Below is a small trained network, with its code and all its weights. Each question gives an input and a class and asks what happens when units are switched off, that is, made to give their printed mean instead of their output.

import numpy as np


def w(rows, s, z=0):
    codes = np.array(rows[::2]) - 128.0
    scale = np.full(codes.shape[1], s)
    scale[-1] = z or s
    return codes * scale


def f(y):
    return y / 2 * (1 + np.tanh(0.7978845608 * (y + 0.044715 * y**3)))


def log_softmax(a):
    a = a - a.max(-1, keepdims=True)
    return a - np.log(np.exp(a).sum(-1, keepdims=True))


def net(x, mask):
    res = np.array(x, float).reshape(1, 5) / 4 @ E
    y = f(res @ A[0][:, :-1].T + A[0][:, -1])
    res = res + np.where(mask, y, B[0][:, -1]) @ B[0][:, :-1]
    return log_softmax(res[-1] @ U[:, :-1].T + U[:, -1])


A, B = {}, {}
E = w([
[137,102,82,174,105,208,103,88,85,173],'x0',
[172,162,91,199,172,101,147,188,102,158],'x1',
[87,98,70,85,189,175,189,169,121,108],'x2',
[86,140,121,215,83,154,96,172,185,92],'x3',
[108,8,138,186,214,89,69,140,132,152],'x4',
],0.011)
A[0] = w([
[171,131,197,190,72,85,108,93,176,128,103],'neuron 1',
[165,125,162,165,58,68,27,105,134,183,75],'neuron 2',
[189,214,203,158,59,106,97,75,98,110,80],'neuron 3',
[178,113,38,162,89,225,105,84,95,155,122],'neuron 4',
[138,167,140,97,139,55,130,210,157,95,76],'neuron 5',
[123,128,179,91,152,51,148,162,185,89,156],'neuron 6',
[63,136,65,106,153,170,160,182,116,86,94],'neuron 7',
[158,255,82,89,64,172,198,110,152,97,5],'neuron 8',
[43,142,145,213,78,173,101,216,186,80,85],'neuron 9',
[76,104,202,58,95,187,131,59,137,76,95],'neuron 10',
[231,194,69,199,159,98,176,237,53,149,91],'neuron 11',
[178,140,130,60,141,80,119,63,55,195,156],'neuron 12',
[102,104,83,132,153,188,205,161,180,99,116],'neuron 13',
[83,94,110,90,154,169,156,160,73,41,94],'neuron 14',
[65,143,92,184,44,144,81,159,190,85,3],'neuron 15',
[79,123,97,104,158,206,201,152,129,122,86],'neuron 16',
[30,93,138,98,115,125,101,58,164,98,82],'neuron 17',
[130,161,173,103,145,61,191,163,198,28,44],'neuron 18',
],0.0074,0.002)
B[0] = w([
[147,109,169,103,123,98,124,168,124,154,189],'neuron 1',
[106,122,165,103,128,95,133,204,147,162,207],'neuron 2',
[91,129,188,94,141,113,131,193,156,157,195],'neuron 3',
[69,138,94,139,42,142,39,71,91,219,223],'neuron 4',
[45,153,83,125,90,139,115,39,107,123,192],'neuron 5',
[77,117,38,143,76,182,134,51,161,184,210],'neuron 6',
[109,146,178,109,111,113,135,212,130,156,211],'neuron 7',
[102,22,53,142,255,40,30,141,201,82,253],'neuron 8',
[234,102,99,89,140,173,158,82,169,103,223],'neuron 9',
[140,179,190,198,133,93,147,84,59,49,212],'neuron 10',
[171,187,176,176,121,127,104,88,46,54,254],'neuron 11',
[196,100,127,73,130,179,163,112,153,137,217],'neuron 12',
[150,149,179,120,132,87,123,186,167,175,207],'neuron 13',
[125,120,173,99,85,88,152,161,143,110,204],'neuron 14',
[196,118,118,94,117,190,200,91,168,122,193],'neuron 15',
[100,147,156,125,103,108,173,171,128,172,216],'neuron 16',
[91,155,156,218,157,110,123,130,108,50,188],'neuron 17',
[85,157,113,125,87,152,96,76,126,204,215],'neuron 18',
],0.0081,0.0086)
U = w([
[61,154,69,137,65,154,113,62,113,196,99],'0',
[117,28,74,160,254,74,75,146,156,100,249],'1',
[123,158,195,83,105,107,166,226,132,160,16],'2',
[149,203,181,191,138,122,148,84,61,20,42],'3',
[234,113,104,45,144,178,216,76,139,121,218],'4',
],0.013,0.0018)

Each question gives the input, the list of numbers given to net, and the class t.
The units are the neurons (one row each of A and B). Each row of codes is followed by its name. A weight is (code - 128) times the scale printed after its matrix; where a second scale follows, it is the last column's (A, B and U).
mask holds one flag per neuron, in row order. A switched-off neuron (its flag False) gives its mean, the last column of its row in B, instead of its output. The means were averaged over made-up inputs and are rounded, as every weight is.
A unit's drop is (log p(t) with every unit on - log p(t) with that unit switched off) / (log p(t) with every unit on - log p(t) with every unit switched off).
The circuit of an input: a set's keep is (log p(t) with only the set's units on - log p(t) with every unit switched off) / (log p(t) with every unit on - log p(t) with every unit switched off). Starting from the 12 units with the biggest drops (on a tie, the unit counted first), units are removed one at a time, each time the one whose removal leaves the highest keep (on an exact tie, the one counted first), for as long as the keep stays at least 0.8.
circuit, biggest first: the units of the circuit, biggest drop first
most important unit: the unit with the biggest drop
k most important neurons: the k neurons with the biggest drops, biggest first
drop when u is switched off: that unit's drop, to one decimal
input [-8,-3,-7,8,-6], class 0: most important unit -> neuron 18
input [4,2,4,6,5], class 4: 3 most important neurons -> neuron 8; neuron 9; neuron 15
input [7,2,6,-7,0], class 0: 2 most important neurons -> neuron 4; neuron 9
input [6,4,7,-3,-2], class 2: 3 most important neurons -> neuron 7; neuron 6; neuron 13
input [8,0,8,-5,-7], class 0: 2 most important neurons -> neuron 4; neuron 16
input [-8,8,4,-7,3], class 0: circuit, biggest first -> neuron 6; neuron 5
input [6,7,1,5,-6], class 3: 2 most important neurons -> neuron 11; neuron 6
input [-1,-8,4,1,-6], class 3: 2 most important neurons -> neuron 10; neuron 17
input [-1,-1,7,-7,-5], class 2: 2 most important neurons -> neuron 16; neuron 7
input [-8,-5,-7,-5,-3], class 0: 3 most important neurons -> neuron 6; neuron 18; neuron 5
input [-4,-7,-8,0,-7], class 2: 4 most important neurons -> neuron 3; neuron 1; neuron 2; neuron 11
input [-7,-7,1,-4,6], class 0: 4 most important neurons -> neuron 6; neuron 8; neuron 11; neuron 18
input [-2,1,-7,7,-4], class 2: 4 most important neurons -> neuron 3; neuron 2; neuron 1; neuron 12
input [2,-6,5,7,1], class 4: 3 most important neurons -> neuron 9; neuron 15; neuron 11
input [-5,-1,3,-8,6], class 4: circuit, biggest first -> neuron 8
input [-6,8,4,6,4], class 3: drop when neuron 11 is switched off -> 0.7
input [-1,-6,-2,-5,-4], class 3: drop when neuron 10 is switched off -> 1.7
input [4,5,2,-8,6], class 4: drop when neuron 12 is switched off -> 0.4
